Below are the code and all the weights of a small trained network. Each question names an input and a class and asks about switching units off, where a switched-off unit gives its printed mean instead of its output.

import numpy as np


def w(rows, s, z=0):
    codes = np.array(rows[::2]) - 128.0
    scale = np.full(codes.shape[1], s)
    scale[-1] = z or s
    return codes * scale


def f(y):
    return y / 2 * (1 + np.tanh(0.7978845608 * (y + 0.044715 * y**3)))


def log_softmax(a):
    a = a - a.max(-1, keepdims=True)
    return a - np.log(np.exp(a).sum(-1, keepdims=True))


def net(x, mask):
    res = np.array(x, float).reshape(1, 7) / 4 @ E
    y = f(res @ A[0][:, :-1].T + A[0][:, -1])
    res = res + np.where(mask, y, B[0][:, -1]) @ B[0][:, :-1]
    return log_softmax(res[-1] @ U[:, :-1].T + U[:, -1])


A, B = {}, {}
E = w([
[85,129,89,170,114,71,119,43,131,126,10,106],'x0',
[55,128,20,69,140,140,150,54,8,176,216,95],'x1',
[136,116,85,188,254,229,149,109,102,86,72,160],'x2',
[159,192,117,141,13,205,19,86,82,75,123,140],'x3',
[128,33,97,136,194,56,61,88,130,67,221,168],'x4',
[117,139,138,97,126,135,144,115,142,90,123,113],'x5',
[181,52,225,97,168,165,83,78,76,160,73,33],'x6',
],0.0062)
A[0] = w([
[158,157,123,177,99,159,80,104,124,99,157,75,68],'N0',
[111,129,142,67,82,70,83,142,152,145,143,104,110],'N1',
[129,126,187,106,97,91,108,158,157,136,129,146,91],'N2',
[158,144,164,141,106,142,91,116,217,116,107,156,100],'N3',
[149,126,98,110,65,178,91,71,129,98,119,156,134],'N4',
[114,128,63,149,102,118,157,164,144,102,139,161,49],'N5',
[130,146,78,154,112,143,172,160,145,89,156,168,129],'N6',
[116,101,113,139,104,88,138,41,158,136,68,104,179],'N7',
[136,173,73,150,113,119,161,151,136,144,132,194,98],'N8',
[87,126,69,108,118,148,142,104,82,188,128,142,120],'N9',
[102,145,98,86,136,172,157,105,92,147,174,101,113],'N10',
[89,105,143,94,185,109,208,146,151,124,125,99,93],'N11',
[127,199,131,103,127,218,183,155,156,206,115,75,171],'N12',
[183,167,132,132,96,159,189,159,95,187,74,119,111],'N13',
[169,97,191,74,124,171,153,77,105,155,82,115,204],'N14',
[46,180,138,115,111,74,117,44,176,118,80,85,183],'N15',
[141,156,96,130,62,212,85,103,119,89,138,126,80],'N16',
[129,135,134,113,77,65,87,122,169,205,158,80,120],'N17',
[142,22,153,136,190,101,34,116,122,39,196,143,240],'N18',
[125,140,203,89,157,212,98,184,116,160,221,144,253],'N19',
[78,111,90,100,108,161,129,120,53,145,142,118,104],'N20',
[147,123,78,163,202,183,124,115,109,106,95,172,114],'N21',
[149,137,122,171,210,194,149,133,110,106,131,144,71],'N22',
[148,118,141,111,78,59,147,138,120,149,148,116,96],'N23',
[194,148,157,137,118,129,126,180,184,112,65,175,170],'N24',
[107,161,68,145,110,127,153,139,171,137,142,170,88],'N25',
[83,151,108,95,117,144,147,229,145,112,164,187,229],'N26',
[62,149,105,135,150,54,117,84,117,104,45,126,158],'N27',
[190,61,202,70,144,175,96,159,67,179,134,114,137],'N28',
[182,146,156,84,109,140,141,176,117,155,201,141,121],'N29',
[145,93,174,129,154,144,111,101,100,144,122,76,73],'N30',
[134,182,77,128,117,81,150,114,162,116,118,183,95],'N31',
[151,134,89,176,175,219,144,106,125,105,95,142,147],'N32',
[83,125,87,106,132,164,151,109,104,146,173,74,121],'N33',
[113,121,85,225,111,64,94,87,129,190,70,97,134],'N34',
[162,89,164,138,133,116,127,105,89,145,94,65,122],'N35',
[125,181,152,103,55,170,2,124,105,90,170,121,129],'N36',
[123,145,70,43,110,123,129,111,81,184,162,119,127],'N37',
[102,174,93,136,135,104,131,176,137,125,125,172,78],'N38',
[80,146,84,123,127,153,143,87,119,146,171,77,58],'N39',
[93,137,103,98,98,127,150,142,138,112,115,243,77],'N40',
[131,142,142,102,80,64,93,131,134,169,151,102,93],'N41',
[103,182,150,112,113,162,166,155,119,171,86,113,130],'N42',
[175,78,156,95,149,134,114,127,94,139,109,67,94],'N43',
[39,100,184,113,170,55,195,114,152,221,114,134,98],'N44',
[155,140,183,147,153,143,98,201,166,87,98,145,68],'N45',
[141,100,108,89,180,107,210,187,173,158,151,60,126],'N46',
],0.0072,0.0047)
B[0] = w([
[218,167,122,131,139,117,162,50,119,180,78,209,144],'N0',
[151,200,58,80,144,115,170,186,105,97,35,28,165],'N1',
[143,142,136,139,153,123,150,181,110,75,90,78,154],'N2',
[161,85,147,177,175,65,99,166,84,69,154,113,168],'N3',
[197,127,118,162,192,122,112,86,175,174,163,169,170],'N4',
[165,137,193,75,77,84,170,70,101,99,103,178,141],'N5',
[96,179,164,91,67,124,154,105,95,139,106,145,164],'N6',
[75,123,114,151,89,233,127,139,136,92,192,168,180],'N7',
[99,143,175,92,89,106,161,78,41,86,119,181,157],'N8',
[137,91,215,169,149,122,82,178,118,64,130,120,169],'N9',
[131,47,176,172,160,111,98,215,79,50,121,108,170],'N10',
[226,200,120,159,209,153,135,72,180,173,117,165,166],'N11',
[91,105,99,74,115,30,11,113,184,203,209,117,197],'N12',
[140,112,112,58,156,11,45,97,194,200,229,127,170],'N13',
[39,168,138,109,97,104,140,72,83,112,130,143,197],'N14',
[82,117,121,141,118,201,107,137,175,119,166,66,186],'N15',
[232,178,149,195,187,165,116,73,139,184,135,164,171],'N16',
[150,211,36,111,146,138,188,185,94,92,58,48,174],'N17',
[76,141,95,80,113,38,63,90,166,200,199,96,255],'N18',
[44,114,108,163,84,231,95,153,169,106,196,111,231],'N19',
[156,87,203,153,200,70,83,180,124,80,78,109,169],'N20',
[145,191,32,19,142,134,134,179,121,104,81,54,176],'N21',
[175,214,50,31,130,172,169,188,127,119,86,67,162],'N22',
[180,185,60,73,136,179,159,153,138,119,96,101,151],'N23',
[91,84,179,183,173,99,73,169,95,76,99,75,207],'N24',
[135,165,198,88,53,107,184,49,48,104,139,217,153],'N25',
[40,166,146,151,111,162,144,100,110,136,133,132,215],'N26',
[123,105,156,136,86,182,112,124,171,96,213,82,176],'N27',
[56,178,156,135,49,160,156,72,71,115,114,174,194],'N28',
[126,155,111,125,121,221,128,140,137,78,179,78,174],'N29',
[145,166,202,71,41,67,244,117,49,111,70,174,153],'N30',
[112,122,157,112,74,102,164,104,59,130,165,137,151],'N31',
[127,205,40,69,163,116,161,144,129,81,106,54,183],'N32',
[155,78,193,178,180,53,88,196,142,43,106,118,171],'N33',
[108,87,149,134,61,237,98,157,190,102,199,92,172],'N34',
[81,151,193,85,64,148,166,73,62,111,123,184,167],'N35',
[192,174,101,207,151,131,132,40,201,172,101,171,203],'N36',
[131,98,169,173,159,101,114,151,122,87,95,82,187],'N37',
[150,144,186,106,73,128,152,88,64,84,117,181,144],'N38',
[187,42,198,127,189,98,126,189,79,72,101,124,152],'N39',
[142,161,188,75,71,94,179,37,42,124,75,190,149],'N40',
[184,231,25,62,150,142,179,204,108,70,2,71,159],'N41',
[123,94,135,75,147,45,103,156,206,226,179,93,167],'N42',
[110,175,168,90,58,105,197,23,41,100,69,196,163],'N43',
[232,181,124,206,182,163,145,55,135,183,162,170,186],'N44',
[143,72,200,142,177,87,100,190,103,66,97,89,173],'N45',
[218,208,138,232,180,213,129,37,139,197,141,151,189],'N46',
],0.0052,0.0091)
U = w([
[108,132,175,98,80,104,171,84,66,120,101,178,95],'0',
[252,141,118,199,170,152,129,85,163,165,127,159,81],'1',
[159,151,33,60,143,135,148,191,125,105,70,84,107],'2',
[146,61,192,184,168,78,102,198,116,83,105,116,98],'3',
[83,130,109,161,129,123,112,128,145,141,136,124,245],'4',
[109,104,103,71,126,37,82,115,182,170,186,128,99],'5',
[82,105,129,155,98,229,122,152,158,109,171,122,115],'6',
[119,36,90,127,109,144,144,174,153,170,102,189,128],'7',
],0.012)

Each question gives the input, the list of numbers given to net, and the class t.
The units are the neurons (one row each of A and B). Each row of codes is followed by its name. A weight is (code - 128) times the scale printed after its matrix; where a second scale follows, it is the last column's (A, B and U).
mask holds one flag per neuron, in row order. A switched-off neuron (its flag False) gives its mean, the last column of its row in B, instead of its output. The means were averaged over made-up inputs and are rounded, as every weight is.
A unit's drop is (log p(t) with every unit on - log p(t) with that unit switched off) / (log p(t) with every unit on - log p(t) with every unit switched off).
The circuit of an input: a set's keep is (log p(t) with only the set's units on - log p(t) with every unit switched off) / (log p(t) with every unit on - log p(t) with every unit switched off). Starting from the 12 units with the biggest drops (on a tie, the unit counted first), units are removed one at a time, each time the one whose removal leaves the highest keep (on an exact tie, the one counted first), for as long as the keep stays at least 0.8.
units of the circuit, in order: the units of the circuit, biggest drop first
most important unit: the unit with the biggest drop
top k neurons: the k neurons with the biggest drops, biggest first
drop when u is switched off: that unit's drop, to one decimal
input [1,3,4,-3,0,-1,0], class 2: most important unit : N21
input [-1,4,6,7,2,-7,7], class 0: units of the circuit, in order : (N30 N43)
input [8,6,-2,2,7,-1,4], class 6: units of the circuit, in order : (N7 N34)
input [-6,-6,-6,-8,-7,-1,-3], class 1: top 3 neurons : (N46 N44 N11)
input [1,0,-1,6,-8,-6,-5], class 5: units of the circuit, in order : (N12 N13)
input [6,5,-6,1,-1,2,0], class 2: units of the circuit, in order : (N41 N17)
input [4,-3,3,5,-6,2,3], class 5: top 3 neurons : (N13 N12 N42)
input [7,8,-8,3,-5,6,-5], class 2: top 4 neurons : (N41 N17 N1 N23)
input [4,3,-3,7,-5,3,-4], class 1: units of the circuit, in order : (N16 N36)
input [5,-5,6,1,5,1,0], class 2: units of the circuit, in order : (N21 N32)
input [-6,0,-2,0,4,5,-3], class 6: units of the circuit, in order : (N19 N29)
input [4,8,-2,-8,8,-4,-6], class 1: units of the circuit, in order : (N44 N46)
input [-7,-3,6,-3,8,-1,-7], class 5: top 2 neurons : (N18 N28)
input [8,-1,-8,-4,-8,-7,2], class 2: units of the circuit, in order : (N17)
input [-8,1,-6,-3,-8,-1,3], class 5: top 4 neurons : (N12 N13 N42 N7)
input [2,-6,3,4,-4,-4,5], class 3: top 2 neurons : (N24 N45)
input [0,8,-4,-7,-6,0,7], class 3: top 2 neurons : (N33 N10)
input [3,-3,7,8,-3,-6,-5], class 1: top 2 neurons : (N16 N4)
input [-2,4,-8,7,-2,7,-7], class 2: top 2 neurons : (N41 N1)
input [-8,0,0,-3,5,0,4], class 6: units of the circuit, in order : (N19)
input [-5,8,3,-1,2,2,6], class 3: top 3 neurons : (N33 N10 N20)
input [-2,3,1,-5,-7,-3,4], class 5: top 3 neurons : (N12 N13 N42)
input [-6,3,6,0,-2,-2,-5], class 2: top 3 neurons : (N22 N21 N32)
input [7,-3,-6,-7,-3,4,6], class 1: drop when N11 is switched off : 0.3
